Here is a tiny trained network, its code and every weight. The questions are about switching its units off for an input and a target symbol, where a switched-off unit gives its printed mean instead of its output.

import numpy as np


def w(rows, s, z=0):
    codes = np.array(rows[::2]) - 128.0
    scale = np.full(codes.shape[1], s)
    scale[-1] = z or s
    return codes * scale


def softmax(a):
    e = np.exp(a - a.max(-1, keepdims=True))
    return e / e.sum(-1, keepdims=True)


def log_softmax(a):
    a = a - a.max(-1, keepdims=True)
    return a - np.log(np.exp(a).sum(-1, keepdims=True))


def net(x, mask):
    ids = ['ΓΔΦβμξ'.index(c) for c in x.split()]
    T = len(ids)
    res = E[ids] + P[:T]
    u = 0
    for l in range(3):
        r = res
        for j in range(3):
            rows = slice(4 * j, 4 * j + 4)
            q, k, v = (r @ M[l][rows].T for M in (Q, K, V))
            z = softmax(np.where(np.tri(T) > 0, q @ k.T / 4**0.5, -1e9)) @ v
            o = O[l][rows]
            res = res + np.where(mask[u + j], z, o[:, -1]) @ o[:, :-1]
        u += 3
    return log_softmax(res[-1] @ U[:, :-1].T + U[:, -1])


Q, K, V, O = {}, {}, {}, {}
E = w([
[149,86,144,217,178,84],'Γ',
[165,132,112,196,142,166],'Δ',
[63,245,189,127,116,90],'Φ',
[173,169,233,164,155,121],'β',
[4,207,127,179,102,182],'μ',
[111,182,15,99,178,188],'ξ',
],0.014)
P = w([
[58,104,74,163,86,70],'0',
[96,83,194,88,177,160],'1',
[52,244,124,150,102,136],'2',
[23,122,233,91,243,167],'3',
[155,171,95,139,110,117],'4',
[93,111,200,26,154,254],'5',
[214,151,29,97,49,183],'6',
[36,50,71,31,105,203],'7',
[186,154,121,196,68,92],'8',
],0.0088)
Q[0] = w([
[132,125,160,125,106,80],'0.h0',
[135,138,96,117,88,184],'0.h0',
[103,135,111,171,191,124],'0.h0',
[161,155,182,201,95,138],'0.h0',
[97,119,143,172,63,129],'0.h1',
[160,92,129,122,68,135],'0.h1',
[98,74,139,104,143,71],'0.h1',
[204,172,88,144,145,124],'0.h1',
[79,148,252,216,78,63],'0.h2',
[116,155,161,110,147,112],'0.h2',
[139,57,144,154,131,108],'0.h2',
[168,112,166,86,119,111],'0.h2',
],0.012)
K[0] = w([
[129,163,141,123,127,144],'0.h0',
[67,122,148,124,73,104],'0.h0',
[125,168,35,89,103,139],'0.h0',
[101,116,83,124,116,94],'0.h0',
[141,173,144,183,114,168],'0.h1',
[166,71,89,192,84,128],'0.h1',
[152,126,175,163,189,97],'0.h1',
[245,190,124,162,147,106],'0.h1',
[190,145,143,163,115,154],'0.h2',
[59,122,125,204,54,99],'0.h2',
[99,54,192,131,161,117],'0.h2',
[93,112,129,216,131,173],'0.h2',
],0.011)
V[0] = w([
[135,124,62,75,191,114],'0.h0',
[68,1,68,101,209,61],'0.h0',
[219,170,64,146,225,159],'0.h0',
[117,51,172,128,98,78],'0.h0',
[152,62,93,141,90,51],'0.h1',
[101,162,91,31,118,157],'0.h1',
[78,86,234,58,208,202],'0.h1',
[212,120,142,100,132,61],'0.h1',
[121,113,116,129,116,182],'0.h2',
[112,139,131,87,156,169],'0.h2',
[168,91,95,132,115,60],'0.h2',
[113,89,98,99,178,196],'0.h2',
],0.008)
O[0] = w([
[76,158,155,104,103,147,102],'0.h0',
[57,154,132,126,106,137,78],'0.h0',
[126,194,103,109,85,200,93],'0.h0',
[81,45,105,156,189,54,63],'0.h0',
[2,156,112,176,138,147,22],'0.h1',
[121,58,106,70,123,60,166],'0.h1',
[190,96,142,115,86,195,153],'0.h1',
[81,188,168,131,204,128,2],'0.h1',
[116,127,130,189,186,128,139],'0.h2',
[159,135,179,219,128,102,150],'0.h2',
[109,189,98,129,163,119,53],'0.h2',
[155,125,175,75,148,119,130],'0.h2',
],0.0067,0.0086)
Q[1] = w([
[117,173,164,120,144,110],'1.h0',
[25,102,160,86,227,158],'1.h0',
[128,171,166,120,133,103],'1.h0',
[94,125,104,172,135,112],'1.h0',
[101,23,161,63,126,223],'1.h1',
[136,189,21,119,110,75],'1.h1',
[212,144,119,255,27,139],'1.h1',
[38,193,74,120,146,164],'1.h1',
[172,179,162,137,157,122],'1.h2',
[151,156,158,204,127,99],'1.h2',
[131,141,107,67,99,96],'1.h2',
[159,194,64,199,84,197],'1.h2',
],0.0081)
K[1] = w([
[88,100,97,123,154,157],'1.h0',
[215,99,178,173,118,134],'1.h0',
[107,215,115,25,170,2],'1.h0',
[147,159,120,165,164,181],'1.h0',
[213,78,65,70,87,251],'1.h1',
[56,109,99,164,147,58],'1.h1',
[39,91,113,155,91,56],'1.h1',
[124,110,167,72,165,161],'1.h1',
[188,141,163,49,170,130],'1.h2',
[61,168,169,213,102,49],'1.h2',
[89,122,125,235,128,132],'1.h2',
[69,185,83,88,125,74],'1.h2',
],0.0082)
V[1] = w([
[105,179,140,163,134,96],'1.h0',
[59,118,22,172,125,168],'1.h0',
[102,117,95,179,160,180],'1.h0',
[195,138,177,107,170,118],'1.h0',
[72,177,102,211,71,133],'1.h1',
[123,151,254,158,244,85],'1.h1',
[135,184,198,153,172,81],'1.h1',
[107,107,33,105,145,115],'1.h1',
[181,142,153,133,106,208],'1.h2',
[38,92,124,102,142,8],'1.h2',
[98,111,91,215,60,153],'1.h2',
[75,122,101,86,130,106],'1.h2',
],0.0093)
O[1] = w([
[75,134,81,113,122,241,132],'1.h0',
[156,203,165,204,165,146,198],'1.h0',
[132,115,135,166,193,164,140],'1.h0',
[163,76,131,20,80,175,61],'1.h0',
[145,114,142,153,138,59,202],'1.h1',
[214,26,82,181,39,192,3],'1.h1',
[195,218,40,79,26,189,60],'1.h1',
[208,207,132,93,228,113,150],'1.h1',
[1,98,131,149,158,67,155],'1.h2',
[209,198,222,184,91,146,89],'1.h2',
[199,17,130,99,225,55,190],'1.h2',
[153,197,234,114,153,155,107],'1.h2',
],0.006,0.0081)
Q[2] = w([
[136,121,117,70,152,107],'2.h0',
[143,127,155,75,92,162],'2.h0',
[113,90,184,80,140,160],'2.h0',
[139,144,139,104,92,93],'2.h0',
[225,115,130,181,115,140],'2.h1',
[117,98,109,102,130,249],'2.h1',
[74,125,206,121,173,207],'2.h1',
[26,52,187,80,133,123],'2.h1',
[113,50,66,95,123,145],'2.h2',
[116,193,76,116,134,41],'2.h2',
[171,214,108,106,149,50],'2.h2',
[98,150,99,139,130,111],'2.h2',
],0.012)
K[2] = w([
[145,70,121,104,143,131],'2.h0',
[146,114,67,125,168,162],'2.h0',
[145,144,78,53,151,136],'2.h0',
[146,79,164,157,168,142],'2.h0',
[134,178,151,144,72,147],'2.h1',
[183,90,121,94,123,171],'2.h1',
[170,114,86,6,135,133],'2.h1',
[132,89,75,79,105,84],'2.h1',
[122,90,169,132,134,168],'2.h2',
[119,145,55,151,132,143],'2.h2',
[175,121,92,212,164,165],'2.h2',
[147,173,140,97,151,151],'2.h2',
],0.012)
V[2] = w([
[137,111,80,153,142,228],'2.h0',
[94,229,190,195,110,210],'2.h0',
[97,145,210,211,33,101],'2.h0',
[127,138,55,64,33,67],'2.h0',
[149,211,67,28,153,115],'2.h1',
[149,179,97,177,230,157],'2.h1',
[163,56,240,156,102,125],'2.h1',
[166,197,254,153,103,39],'2.h1',
[93,138,235,174,113,219],'2.h2',
[155,147,159,157,35,139],'2.h2',
[176,139,81,222,173,152],'2.h2',
[140,72,132,40,172,188],'2.h2',
],0.0074)
O[2] = w([
[114,121,128,156,197,151,83],'2.h0',
[155,84,98,121,196,85,156],'2.h0',
[130,95,62,122,102,3,142],'2.h0',
[83,144,149,86,114,156,14],'2.h0',
[186,250,88,116,180,145,97],'2.h1',
[79,130,143,201,142,162,243],'2.h1',
[165,85,189,112,159,101,150],'2.h1',
[89,179,151,79,172,129,252],'2.h1',
[166,122,140,180,182,104,151],'2.h2',
[144,166,112,71,119,124,84],'2.h2',
[147,92,191,166,144,137,197],'2.h2',
[112,122,116,101,165,56,71],'2.h2',
],0.0081,0.013)
U = w([
[54,154,99,157,151,88,52],'Γ',
[109,93,158,140,170,155,3],'Δ',
[161,135,161,66,153,123,208],'Φ',
[74,100,95,168,72,124,231],'β',
[21,83,234,87,172,78,83],'μ',
[13,123,206,171,106,254,178],'ξ',
],0.0055,0.0042)

Each question gives the input, a string of symbols that net reads in full, and the target symbol t.
The units are the heads (4 rows each of Q, K, V and O). Each row of codes is followed by its name. A weight is (code - 128) times the scale printed after its matrix; where a second scale follows, it is the last column's (O and U).
mask holds one flag per head, layer by layer. A switched-off head (its flag False) gives its mean, the last column of its rows in O, instead of its output. The means were averaged over made-up inputs and are rounded, as every weight is.
A unit's drop is (log p(t) with every unit on - log p(t) with that unit switched off) / (log p(t) with every unit on - log p(t) with every unit switched off).
The circuit of an input: a set's keep is (log p(t) with only the set's units on - log p(t) with every unit switched off) / (log p(t) with every unit on - log p(t) with every unit switched off). Starting from all 9 units, units are removed one at a time, each time the one whose removal leaves the highest keep (on an exact tie, the one counted first), for as long as the keep stays at least 0.8.
circuit, biggest first: the units of the circuit, biggest drop first
unit that matters most: the unit with the biggest drop
heads that matter: for each layer, one digit per head in row order, 1 if its drop is at least 0.15 and else 0, layers parted by /
drop when u is switched off: that unit's drop, to one decimal
input μ Φ Δ, target μ: circuit, biggest first	[2.h1, 1.h2, 1.h1, 0.h1]
input μ β ξ β, target ξ: circuit, biggest first	[2.h0, 0.h0]
input β μ Δ, target β: circuit, biggest first	[1.h1, 0.h1, 2.h1]
input μ ξ μ Φ Φ μ ξ ξ β, target μ: unit that matters most	1.h2
input Γ μ β, target Δ: heads that matter	111 / 101 / 101
input ξ ξ Δ Φ Γ, target Γ: circuit, biggest first	[2.h1, 0.h0, 0.h1, 1.h1]
input Γ μ μ Φ ξ μ Δ, target Δ: heads that matter	111 / 101 / 111
input μ μ Φ Δ ξ ξ Γ, target μ: circuit, biggest first	[2.h1, 1.h2, 0.h1, 1.h1]
input μ ξ Γ μ μ, target μ: circuit, biggest first	[2.h1, 1.h2, 0.h1, 1.h1]
input β Γ β Γ μ, target β: heads that matter	010 / 010 / 010
input β Γ Δ Φ, target Φ: circuit, biggest first	[2.h1, 1.h0, 0.h1]
input ξ Γ Δ Φ Δ Γ Δ, target Γ: heads that matter	110 / 010 / 110
input Φ ξ Φ β, target ξ: heads that matter	000 / 000 / 100
input ξ β μ μ μ μ ξ Δ Φ, target Γ: circuit, biggest first	[0.h0, 2.h1, 1.h1, 0.h1]
input Γ ξ Φ, target Δ: unit that matters most	2.h0
input Δ Γ ξ Δ, target ξ: heads that matter	000 / 000 / 100
input μ ξ Φ μ β μ Φ, target μ: circuit, biggest first	[2.h1, 1.h2, 1.h1, 0.h1]
input μ Γ μ μ ξ Γ, target ξ: circuit, biggest first	[2.h0, 0.h0]
input μ ξ μ Γ, target ξ: circuit, biggest first	[2.h0, 0.h0, 0.h1]
input Φ Γ Γ ξ μ, target Φ: unit that matters most	1.h2
input β ξ Φ μ β ξ ξ, target β: circuit, biggest first	[1.h1, 1.h2, 2.h1]
input β μ μ Φ μ μ β, target β: circuit, biggest first	[1.h1, 0.h0, 1.h2, 0.h1]
input ξ Φ Δ β, target β: heads that matter	010 / 011 / 010
input Γ μ ξ, target Δ: heads that matter	111 / 101 / 111
input Φ ξ ξ, target Φ: heads that matter	110 / 011 / 010
input ξ μ μ Φ ξ ξ μ, target Γ: heads that matter	110 / 110 / 110
input ξ Δ Δ ξ Γ μ Γ, target Γ: unit that matters most	0.h0
input ξ Γ β ξ ξ ξ, target ξ: drop when 2.h0 is switched off	2.5
input ξ μ μ ξ Δ ξ ξ, target Γ: drop when 2.h1 is switched off	0.6
input Γ ξ Γ β μ, target Δ: drop when 2.h1 is switched off	0.1
